Below is a small trained network, with its code and all its weights. Each question gives an input and a target symbol and asks what happens when units are switched off, that is, made to give their printed mean instead of their output.

import numpy as np


def w(rows, s, z=0):
    codes = np.array(rows[::2]) - 128.0
    scale = np.full(codes.shape[1], s)
    scale[-1] = z or s
    return codes * scale


def norm(h):
    return h / np.sqrt((h * h).mean(-1, keepdims=True) + 1e-5)


def f(y):
    return np.maximum(y, 0)


def softmax(a):
    e = np.exp(a - a.max(-1, keepdims=True))
    return e / e.sum(-1, keepdims=True)


def log_softmax(a):
    a = a - a.max(-1, keepdims=True)
    return a - np.log(np.exp(a).sum(-1, keepdims=True))


def net(x, mask):
    ids = ['ΠΣαβγεζθλμτω'.index(c) for c in x.split()]
    T = len(ids)
    res = E[ids] + P[:T]
    r = norm(res)
    for j in range(3):
        rows = slice(4 * j, 4 * j + 4)
        q, k, v = (r @ M[0][rows].T for M in (Q, K, V))
        z = softmax(np.where(np.tri(T) > 0, q @ k.T / 4**0.5, -1e9)) @ v
        o = O[0][rows]
        res = res + np.where(mask[j], z, o[:, -1]) @ o[:, :-1]
    y = f(norm(res) @ A[0][:, :-1].T + A[0][:, -1])
    res = res + np.where(mask[3:7], y, B[0][:, -1]) @ B[0][:, :-1]
    return log_softmax(norm(res)[-1] @ U[:, :-1].T + U[:, -1])


Q, K, V, O, A, B = {}, {}, {}, {}, {}, {}
E = w([
[223,153,84,113],'Π',
[141,109,102,121],'Σ',
[106,95,137,134],'α',
[106,95,138,132],'β',
[178,80,82,77],'γ',
[178,78,83,77],'ε',
[80,5,108,102],'ζ',
[182,140,95,158],'θ',
[102,199,59,126],'λ',
[136,128,18,119],'μ',
[94,144,86,187],'τ',
[142,180,178,62],'ω',
],0.027)
P = w([
[200,156,221,135],'0',
[133,128,209,164],'1',
[113,65,15,21],'2',
[126,121,190,160],'3',
[133,71,28,80],'4',
[123,118,175,158],'5',
[119,67,28,108],'6',
[123,122,174,155],'7',
[132,79,9,97],'8',
],0.011)
Q[0] = w([
[178,148,115,135],'h0',
[171,81,131,161],'h0',
[95,195,7,82],'h0',
[138,149,223,133],'h0',
[230,156,85,145],'h1',
[73,154,50,176],'h1',
[139,86,81,141],'h1',
[130,222,156,253],'h1',
[105,111,49,180],'h2',
[108,155,109,88],'h2',
[92,153,108,135],'h2',
[161,99,162,152],'h2',
],0.033)
K[0] = w([
[168,152,107,150],'h0',
[158,89,100,144],'h0',
[163,220,161,46],'h0',
[97,121,115,197],'h0',
[220,126,94,133],'h1',
[101,139,40,151],'h1',
[140,92,65,154],'h1',
[129,254,125,208],'h1',
[101,117,51,169],'h2',
[142,162,114,142],'h2',
[116,148,127,145],'h2',
[125,93,152,103],'h2',
],0.037)
V[0] = w([
[128,116,112,147],'h0',
[120,114,110,150],'h0',
[115,156,135,38],'h0',
[88,134,158,111],'h0',
[138,107,128,116],'h1',
[96,123,156,121],'h1',
[90,158,138,144],'h1',
[117,208,193,145],'h1',
[86,191,136,56],'h2',
[75,106,153,166],'h2',
[169,3,188,103],'h2',
[124,156,139,89],'h2',
],0.036)
O[0] = w([
[154,111,130,133,127],'h0',
[150,97,121,133,119],'h0',
[47,173,113,64,139],'h0',
[68,105,101,134,89],'h0',
[129,132,109,107,150],'h1',
[86,136,136,116,99],'h1',
[98,121,151,152,81],'h1',
[130,153,252,167,1],'h1',
[122,231,124,99,88],'h2',
[57,95,139,149,114],'h2',
[108,25,214,55,115],'h2',
[132,169,140,115,103],'h2',
],0.032,0.023)
A[0] = w([
[89,120,162,253,1],'n0',
[173,91,61,154,156],'n1',
[86,48,214,126,165],'n2',
[116,173,234,187,36],'n3',
],0.043,0.0048)
B[0] = w([
[83,205,149,42,165],'n0',
[91,57,169,131,254],'n1',
[121,240,116,164,229],'n2',
[142,29,3,118,160],'n3',
],0.046,0.023)
U = w([
[191,156,166,99,191],'Π',
[148,74,149,165,220],'Σ',
[105,127,155,156,224],'α',
[108,134,163,150,190],'β',
[148,123,141,63,94],'γ',
[149,124,143,64,86],'ε',
[74,87,140,118,51],'ζ',
[189,125,156,179,196],'θ',
[176,183,90,170,193],'λ',
[88,87,74,252,48],'μ',
[80,182,111,31,3],'τ',
[185,125,75,131,73],'ω',
],0.014,0.0038)

Each question gives the input, a string of symbols that net reads in full, and the target symbol t.
The units are the heads (4 rows each of Q, K, V and O) and the neurons (one row each of A and B). Each row of codes is followed by its name. A weight is (code - 128) times the scale printed after its matrix; where a second scale follows, it is the last column's (O, A, B and U).
mask holds one flag per unit, heads first, then neurons. A switched-off unit (its flag False) gives its mean, the last column of its rows in O or B, instead of its output. The means were averaged over made-up inputs and are rounded, as every weight is.
A unit's drop is (log p(t) with every unit on - log p(t) with that unit switched off) / (log p(t) with every unit on - log p(t) with every unit switched off).
The circuit of an input: a set's keep is (log p(t) with only the set's units on - log p(t) with every unit switched off) / (log p(t) with every unit on - log p(t) with every unit switched off). Starting from all 7 units, units are removed one at a time, each time the one whose removal leaves the highest keep (on an exact tie, the one counted first), for as long as the keep stays at least 0.8.
units of the circuit, in order: the units of the circuit, biggest drop first
top k neurons: the k neurons with the biggest drops, biggest first
which heads matter: for each layer, one digit per head in row order, 1 if its drop is at least 0.15 and else 0, layers parted by /
drop when u is switched off: that unit's drop, to one decimal
input λ ζ Π, target λ: units of the circuit, in order	h2
input τ ζ Σ, target μ: top 2 neurons	n1, n0
input Π ζ λ θ β, target λ: which heads matter	001
input Σ Σ α λ τ Π, target Π: which heads matter	011
input λ ε α, target λ: which heads matter	001
input ω β μ θ Π τ, target τ: which heads matter	010
input θ Σ Σ ζ ω ε β, target τ: which heads matter	100
input μ Π α γ ε τ Σ, target μ: top 3 neurons	n1, n0, n3
input Σ Π ε α ω β Π, target τ: top 2 neurons	n3, n1
input ε τ μ, target μ: top 2 neurons	n1, n0
input ε γ λ τ, target τ: which heads matter	011
input Π α ζ Σ, target Σ: which heads matter	100
input γ τ θ, target μ: top 3 neurons	n1, n0, n3
input α λ γ β β Π, target Π: units of the circuit, in order	h2, n2, h0, h1
input τ θ α, target μ: which heads matter	001
input λ τ τ τ λ, target μ: units of the circuit, in order	h2, n1
input Σ α λ α γ, target λ: top neuron	n3
input Σ τ ε, target μ: top 2 neurons	n1, n0
input θ λ Σ ω ζ, target τ: drop when h0 is switched off	1.4
input α τ ε, target μ: drop when n1 is switched off	0.2
input Π ζ ε ζ α Π θ, target Σ: drop when n1 is switched off	0.2
input τ Σ λ β γ θ, target θ: top neuron	n2
